Below are the code and all the weights of a small trained network. Each question names an input and a class and asks about switching units off, where a switched-off unit gives its printed mean instead of its output.

import numpy as np


def w(rows, s, z=0):
    codes = np.array(rows[::2]) - 128.0
    scale = np.full(codes.shape[1], s)
    scale[-1] = z or s
    return codes * scale


def f(y):
    return np.maximum(y, 0)


def log_softmax(a):
    a = a - a.max(-1, keepdims=True)
    return a - np.log(np.exp(a).sum(-1, keepdims=True))


def net(x, mask):
    res = np.array(x, float).reshape(1, 7) / 4 @ E
    y = f(res @ A[0][:, :-1].T + A[0][:, -1])
    res = res + np.where(mask, y, B[0][:, -1]) @ B[0][:, :-1]
    return log_softmax(res[-1] @ U[:, :-1].T + U[:, -1])


A, B = {}, {}
E = w([
[147,84,97,93,119,157,171],'x0',
[127,109,219,193,124,73,49],'x1',
[98,203,228,105,79,188,178],'x2',
[70,211,119,191,180,128,56],'x3',
[114,188,43,159,90,203,154],'x4',
[88,78,197,200,96,206,114],'x5',
[192,150,150,89,57,222,2],'x6',
],0.008)
A[0] = w([
[129,195,172,94,2,163,127,198],'n0',
[209,108,43,79,191,85,211,181],'n1',
[46,144,205,210,202,57,202,238],'n2',
[153,191,52,110,83,184,67,167],'n3',
[190,14,148,174,124,158,108,185],'n4',
[115,171,119,147,145,102,56,165],'n5',
[202,110,17,115,183,169,211,198],'n6',
[222,124,145,101,203,113,65,199],'n7',
[121,82,159,194,225,137,77,130],'n8',
[124,89,104,207,142,148,80,255],'n9',
[132,128,94,129,133,109,208,201],'n10',
[62,136,195,120,61,211,59,127],'n11',
[128,173,111,132,81,94,132,129],'n12',
],0.0099,0.0038)
B[0] = w([
[249,154,122,159,119,103,140,214],'n0',
[194,33,149,140,169,113,121,233],'n1',
[58,126,138,254,104,192,176,250],'n2',
[139,120,90,169,138,139,54,211],'n3',
[163,138,148,170,47,81,126,193],'n4',
[130,114,118,185,117,137,96,191],'n5',
[195,100,111,131,108,134,161,227],'n6',
[80,113,148,126,71,65,78,191],'n7',
[136,86,83,158,105,149,137,190],'n8',
[151,123,78,196,85,183,138,196],'n9',
[176,110,236,124,170,115,204,193],'n10',
[188,183,102,156,149,153,127,217],'n11',
[172,145,166,165,157,112,149,151],'n12',
],0.0089,0.013)
U = w([
[135,42,67,189,18,136,36,113],'0',
[100,164,118,2,158,201,105,3],'1',
[16,136,162,184,195,146,148,206],'2',
[227,146,149,155,77,124,208,195],'3',
[72,192,126,93,91,25,130,64],'4',
[203,223,89,104,145,231,29,121],'5',
[187,48,172,27,208,72,101,138],'6',
[168,135,196,91,55,30,27,112],'7',
],0.0087,0.0029)

Each question gives the input, the list of numbers given to net, and the class t.
The units are the neurons (one row each of A and B). Each row of codes is followed by its name. A weight is (code - 128) times the scale printed after its matrix; where a second scale follows, it is the last column's (A, B and U).
mask holds one flag per neuron, in row order. A switched-off neuron (its flag False) gives its mean, the last column of its row in B, instead of its output. The means were averaged over made-up inputs and are rounded, as every weight is.
A unit's drop is (log p(t) with every unit on - log p(t) with that unit switched off) / (log p(t) with every unit on - log p(t) with every unit switched off).
The circuit of an input: a set's keep is (log p(t) with only the set's units on - log p(t) with every unit switched off) / (log p(t) with every unit on - log p(t) with every unit switched off). Starting from the 12 units with the biggest drops (on a tie, the unit counted first), units are removed one at a time, each time the one whose removal leaves the highest keep (on an exact tie, the one counted first), for as long as the keep stays at least 0.8.
units of the circuit, in order: the units of the circuit, biggest drop first
top k neurons: the k neurons with the biggest drops, biggest first
drop of u: that unit's drop, to one decimal
input [-5,0,8,-4,-5,7,-6], class 2: units of the circuit, in order	[n2]
input [-3,-6,-6,-5,4,7,0], class 3: top 2 neurons	[n6 n7]
input [2,-4,0,1,-6,3,6], class 5: units of the circuit, in order	[n11 n2]
input [-1,5,-2,-3,1,-6,4], class 7: units of the circuit, in order	[n2 n7]
input [-4,-4,3,-3,-7,4,-2], class 2: units of the circuit, in order	[n6 n0 n2 n1]
input [-3,0,3,-6,-4,0,6], class 7: units of the circuit, in order	[n2 n9]
input [1,-8,3,-2,-3,-8,1], class 6: units of the circuit, in order	[n1 n2]
input [4,4,-4,-5,-6,-2,-3], class 7: top 3 neurons	[n4 n7 n9]
input [-3,-7,-4,6,1,5,7], class 5: top 3 neurons	[n11 n2 n1]
input [0,-8,6,-4,-1,8,5], class 5: top 2 neurons	[n11 n10]
input [-6,8,8,-8,4,0,-8], class 2: top 2 neurons	[n2 n6]
input [-3,-5,3,-3,-8,8,8], class 5: top 2 neurons	[n11 n10]
input [3,5,2,-7,7,1,8], class 5: top 2 neurons	[n3 n11]
input [8,-7,-8,-7,6,-6,-5], class 6: top neuron	[n1]
input [-7,-8,1,4,-1,0,3], class 5: drop of n2	0.0
input [-4,-8,2,-1,6,2,3], class 5: drop of n2	0.1
input [2,5,3,-3,6,6,6], class 5: drop of n11	0.2
